Each row is followed by its class number.
[ -3  11  18  33  41 -23 -64 -13 -33  -3  57 -42  34 -65 -52 -57  38 -50
 -25   3  13 -64 -19 -11  -3  -5  25 -10  23   9   4   0  69 -28  -4]
1
[-24  -7  42  17 -24  21 -36   0 -18 -14   3 -52 -16 -35  -1 -30  -5  32
 -22  -2  23   0  45  13 -18  24  14  48  22 -13 -20  -1   4  60 -11]
6
[ -9   5 -38  -5 -17  -3  -1  -9 -44  13  19 -25   7  37  -7  16  10  51
   5 -48  14 -65  11  32  -6 -29   0 -62 -32   0  27 -10  48   3 -10]
0
[-18   5  51   9 -10 -22 -15   5   9   4  -3   0 -16   5  26  -7  -8  26
  29  -2  -8  18  16   5   0  -1  -6  -8  35 -20  46   3 -15  43 -23]
7
[ -1 -10 -12   2 -27  18  15  32  -8 -20 -32 -10  45  -5  -3  -7 -18  30
  32   5 -14   7 -70  -7   0 -17  46  13  14 -41  11  19 -28   1 -21]
7
[ -7   7 -43 -22   3   9  10   2 -26 -15  36   8  25  20 -26  15   2   8
  24 -41  14 -68 -17  14 -13  -2 -10 -15 -20   1  19 -17  36  -3 -14]
6
[ -4  24  37  10   9  -6 -25  -2 -21   7   2  -2   1  49  41   3  -3  16
   1  10  -2  11 -24 -12 -13  15 -17   2   0 -24   7   2  -7  29   7]
0
[ 12 -19  35   3 -32 -23   9   0   4  44  16  -2  -7 -36  15  10 -21   7
  37  65   4  35  -8 -37  22 -22 -14 -17 -10 -16  17  10   4   3 -13]
0
[-20  -4  40  21 -11  -6  32  -7 -11  18   8   3  -3  15  24  20 -29   9
  15  50 -13  10 -10 -35   6  -3  -6   8   3 -26  12  -2  -1  -6  -8]
0
[ 39  11  17   4   9 -12  -5 -23 -23  26  39 -38  -6   2 -29   7  14 -28
  -9  19  18 -44  19 -31  -4 -13   1 -12 -30  29 -52   6  43  -6  55]
1
[-22 -19  37  26 -33 -47  11   5   7  27  -5 -25  12  -3 -10 -69 -19  15
  11 -13  22 -13  33   4 -26  -4  87  -1 -33   6 -20  -4   3  11 -34]
2
[-18  13  10  24   1 -14  13 -17   0  -4  42 -14   8  36 -16   3 -10 -35
 -16   2   5 -69  -6 -18  -9   1  -2  -6  -3   8  15 -18   2  -8  -2]
3
[-11 -13 -39  -3 -26  -1 -15  18  59  -6 -15 -10  13 -45 -12 -25 -32 -22
 -20  16   9 -28  -7  -3  15   1  12 -11   5   2 -37  -9  28  -6   0]
3
[ 68  -8 -25 -37  22  30   5 -21   8   0   8  32  10  56  54  25  52 -28
   9  28   9  70 -55 -22 -28  28 -24  41 -21  37  40  23 -78 -13 -23]
2
[ 29  16   9 -12  -4  18   4  28 -19  11 -23  20   7 -23   2  -3 -31  16
  20  13   9 -23 -25  -4   9  -9  40 -38 -20  -7   2  -3  32 -35   9]
0
[ 12 -18  -7  17 -11 -11 -21   8  23  24   3 -17   1  -5   2  12  28  17
  14  49  -9   8  22   9  11  -7  -1   8  21  -2  20 -10 -24  15 -31]
6
[ 15 -11 -58 -23 -12  11  -8 -19   3 -27  44  20 -15 -11 -38  23  27 -16
  18 -33 -11 -22  42  23 -20 -18 -12  -6   3  15  24  -7  21   9  18]
7
[ 78  33  18 -23 -15 -12 -21  23  18  30  -5  30  -5  18  24 -18 -10   9
 -28  55 -12  20 -17 -16  -2  -4  23 -45  -9 -11  52 -24 -28 -12 -16]
0
[-18 -30 -11  13 -36  18  -5  13  -9 -11 -20 -18  21 -17  -7  -8  -1  32
  32   7  -4   2   4   4   6  -6  38  34   6 -18   7   4 -26  15 -26]
6
[ -6   1  52  29 -17  -4  -7  32  -5   6 -20 -56  30  30  26  -9   0  29
 -11  20   0 -28  10 -33   5 -37  40 -41 -12 -25   6  -4 -15  -1 -45]
4
[ 24  25  11  17  -8 -14   6 -16 -22  -6  15 -12  25 -12  -8  -1 -11   1
  46  -2   8 -61 -28 -17   8 -10  11 -24  13  -6  56 -12 -13   3  -9]
5
[ 18   2 -10  -5   8  -5  17 -11   3  14  19  -2  18  -7 -27   0  11  -7
   4  -5 -11 -21 -12   8  11 -30   7 -18 -20   0  15  -2   8 -20  -3]
2
[ 22 -14  30   9   4   5   9  -9 -56  20  20 -19  -1 -24 -46 -12   4  -1
  -5  16  13   5   9 -29  14  -2  17   0 -27  -9   1   7  13 -38  13]
2
[ 13 -27   8   0   5  20   6  -3   4 -24  20 -42  18 -16 -22  28  53   2
  42  19  44 -49  21 -33  -9  14 -29  -5  -5  29 -14   4  17 -12  12]
7
[ 45  -6 -34 -32   4  -2  27  10 -25   0  43 -16  24  -2 -65   0  32  -6
  13   0  -2 -20 -17  -9  16 -18   1 -20 -42   5  28 -25  -8 -39 -12]
6
[ -5 -40  24  -6 -17  -1  34 -16 -19  -3 -37 -48 -32  10  25  15  45  27
  54 -10  -9  77  18  -5   4  -3 -18  28 -10   8  22  21 -52  18 -14]
5
[-18   2 -25  19 -14   1 -31   8   0   3  34   5   3   1 -17  15   3 -19
 -26  47   6 -18 -15 -31  -3  22  -8  16   6   5  15  -3  21 -16 -24]
3
[ -5  -6  36  -9  -5 -11   7  -1  -3  13  17 -13  -3   3  25 -13   4   7
  27   8  13   1  22 -25  17  -1   2  -4 -16   1  10  -1  -4  -3 -31]
6
[ 27  12 -53  33  -7  -8  32  35  -9 -11  -5  -9  59  44 -97  22 -16  14
 -32  43 -21 -98 -88  28 -15 -21  31 -22 -11 -33  38 -46   8 -29  13]
0
[ -5 -16  24   7 -16   6  13  18  25  -4 -20 -35  14 -38  22   1 -19  16
  33  36 -12  13 -18  -6  13 -46  24  -9   6 -35   5  12   0  17 -16]
0
[ 22  21  -6  28  32  -9  31 -25 -53 -55  43   3   8  44 -49  19  40 -27
   4  -1 -31 -37 -11  -4 -50  12   9  21  15 -21  52 -33 -32 -13  14]
5
[-40 -23  21  21 -16 -23  10  -9  -6   0 -13  21  -1 -50   3  -5 -11  24
  18   6   4  -2  14   4   4  -3  13   0  -1  -2   5   8  23 -15 -19]
4
[  1 -50 -17  41   6  -3 -25   7 -25  34 -19 -33   7 -36 -39 -14  44  11
 -18  56   7  10 -27  -4   4 -18  30  18  17 -13  14  11  32 -70 -37]
1
[ -4 -21  27  12 -16   5   9   7  -5  -7 -18 -13  13 -30   2  -7 -15  20
   6  20 -17   3 -16  11  12 -14   5   8  30 -44  17   8 -19  19 -10]
6
[ -1   8 -18 -17 -19 -18   3 -15 -10  20  36  33 -13   2  44  11 -31  18
  50   1  11  20 -23 -30  -2 -29   4  -6   2 -40  29  15  15  -7 -36]
7
[ -4 -19  16  26 -28   1 -16  20 -15  -4 -35  12  -1 -10  31   1 -33   5
  20  21  17  14 -11  -9  -5 -21  37  -3  12 -30  -1   8 -17  -8 -18]
4
[  6 -31  38  50  49 -49 -26  19 -65  27  72 -24 -20 -37 -35  33  36 -71
 -11  90  41 -11 -15 -22  30 -44 -10 -59 -19 -14   8  48 114 -80  -4]
2
[-34 -19  13   8 -18   4  11  16 -19  15  10  -6   8  -2   5  -2   8  15
  18  27   8  11  -8 -30   5   9  15  30 -14  -8 -12   6  15 -30 -48]
6
[-14 -24  26  25  -2 -21  14 -40 -10  14  11 -16 -13 -33   1  -7   9   7
 -15  34  14 -30  25 -16  24   8 -23  12   8 -14 -20   3  27 -36  12]
6
[ 57  16 -42 -14  -3   6  34 -11  -4  -7   5  29 -16  44  18  57 -10 -23
  -7  43 -22  35 -60  -2  18 -21 -38   7 -19 -14   3  17 -26 -21  27]
5
[ 25  11  -8  25 -15  -8  14 -54 -20  -2  57  18   5  14 -21  13   1 -27
  -5  11 -11 -46 -11 -17 -23 -17 -22  18   8 -21  35 -11  -9 -10   6]
5
[ 42   7  31 -14  36   2 -17  33  -7  -2 -24 -53   7  33 -21  -4   4 -11
 -41  14  16 -39 -26 -18   7  -1 -35 -62   2 -16   4 -16  39  -7  30]
1
[ 20  -4  25 -28   8  23 -10  -7 -10 -11   0  40   2 -22  11  -9   0 -26
  -6  22  -4  -1   7 -64 -12  31  -9   0  -3  11  -3  12  43 -37  24]
1
[ -7 -24 -23  14 -26  -3  39  30   1  -4 -36   0  10  27  21  32 -32  64
  63  28 -10  42 -26  22   4 -16  45  14  15 -31  29  15 -54  31 -37]
7
[-30  -9  42  26 -45   0   0  11  26  -2 -29  -6   2  -2  46   3  -8  14
  22  23   6 -17 -23 -11 -35  -8  16   4  37 -21  19  10 -25  30 -36]
3
[ 49   5 -61 -37 -21  22  24  -2  21 -19 -16  12  25   9 -31  15 -10   8
  16  -3 -12 -14 -48  10 -13  -3  -9   4   5  12  20 -28 -39  19  20]
1
[ 20   9   1   7  16  -6  15 -30 -89 -28  80 -13  -3  -1 -80  24  19  -4
  18  -9  -6 -17 -12   9   2 -38  -4   5 -25  -5  45   1  -1   7  28]
1
[-10  11  37   8 -37   8 -24  14   6  18  10 -12   2   5  23 -16 -12 -38
  10  -6  -2  -9 -34 -19 -21 -20  26   6  12   3  20  10 -19  21 -33]
3
[-17   3   5  23 -10  11 -20  -9   8 -12   3  10  35 -38 -12 -16  22  18
  14  11  16 -55  10 -14 -11  16  23   8   7   8  -8  -6  23 -21 -12]
2
[  9 -33  11   9  -7   7 -10   7  -7  -4  10   3  15 -52 -27 -27  11 -16
 -31  59  10   7 -11 -33   7  21  -8  22   9 -29 -21  -1  18 -48  -7]
6
[  9  -2  11  -4  -1  -9  -4  13 -23  -2 -15  16   0  13   6 -10 -14  29
  11   3   0  20 -24  -4  -6  18  24   1   4 -19  35  17  -6   4  -9]
7
[-36 -18  49   3 -29  -6  15  41  29  -4 -30  36  -1 -28  55   1 -75  -3
  46  45   3  33  -7 -23 -16  11   3 -19  31 -39 -16   2  28  32 -15]
0
[ 25  -1 -14 -32 -22  14   2  -3 -16 -44  31   5  50  -7 -13 -29 -23 -46
   6   1  25 -21 -67 -79  -1  17 -16 -10 -21 -24  -5  -3 -27 -20  19]
3
[ 18 -32 -28 -28 -16 -21  35 -16 -15  28  13 -27 -28  49   0   8  -6  20
  29 -50 -20  33  53  19  22 -52  20 -33 -46   4  23  19 -13  17   2]
7
[ 12  -7  -5  10  -9  -1   7  -6  -5 -10  18 -22  15  12 -54   5  25   1
  12  -7  -9 -32   5  22 -29 -19   3   5   2  14   6 -21 -14  29  13]
1
[-31  -1  56 -24 -35   0  11  44  34 -26 -37  -2  12 -37  25   9  -7  48
  47  24   6   2  -2 -15  10  -3 -19 -41   5   6   5   8  30  38 -23]
1
[ -2  -6  25  -3 -62  21  27  -1  34  -3 -47  15   6  -8  46  -6 -40   0
  47  -4   5   3 -15 -14 -11   7   0  22  17   7 -16   2 -39  27 -10]
5
[-26  30  35  -8  35 -24  13  35  29   7 -12  74  -4  26  48  21 -46  34
  49  55 -11  29 -30 -52   3  31  16   6 -23 -36  17  11  16 -11 -28]
3
[-28   5  41  18  -3 -17   8   4   2  -2   6  32  -1   1  22   5 -19  14
   7  28   7 -18  18 -14 -10   9   6 -18   5 -15  16   2  35  -5 -20]
2
[  9  -5 -20  29 -15  20   4 -13  -6 -51  16  -1  42  -2 -34  29  21   8
  -1  27   3 -91  -1  -4 -22 -21  18  -5   2 -14  24   0  12  -7  16]
2
[ -9 -29  -6  -2  -4  -9   8  11   7   0  27  13  -7 -15  -3  -4  -4 -28
  23  13 -14  18  25   7   0 -19  15   2   7 -11  16  -5   7  -5 -34]
6
[ -5  -8  23   9  -7 -10 -12  -9  15   1  -3  34  -5 -22  27  -4  -5   9
  12  30   0  17  22 -11  -3   7   0  -2  15 -17  19   7   4   2 -12]
2
[ 28  24  95   4  34  -6  -3 -27 -14 -17  14 -19 -13   1  27  -2  33 -22
   4 -12  -6  -1 -19  23 -44  -2  -4   9  27   7  70  23 -35  63   7]
2
[ -6 -17 -15  -1   0  -5  -6 -11  10  -2  14  11  -2 -12   9   0  35   2
  -1  12 -19   3  18  19  -9   7  -3  11  25   5  50  -5  -5  -1 -42]
6
[ 22  16  44   7  35 -10  41 -25  59  20   9  24  12  37  65   9   0 -43
   2  16  -8 -29 -30   5 -22 -39  -5 -15   0  -8 -27  13  -2 -15  -1]
2
[ -2  -4  50  15  -1 -26   7  -2  -2   9 -25  15 -11  25  23  -9  -4  23
  11  25   3  24   2   1 -26  31  -9   3  26  -3   9 -10 -26  29   0]
1
[  4   1 -10   2   9 -16 -10   1  16  -3 -16  35  10  13   3 -13  -9  -1
 -27  10  -5  15 -35   8 -14  24  -7  15   4  -3  24 -17 -20  -7 -20]
4
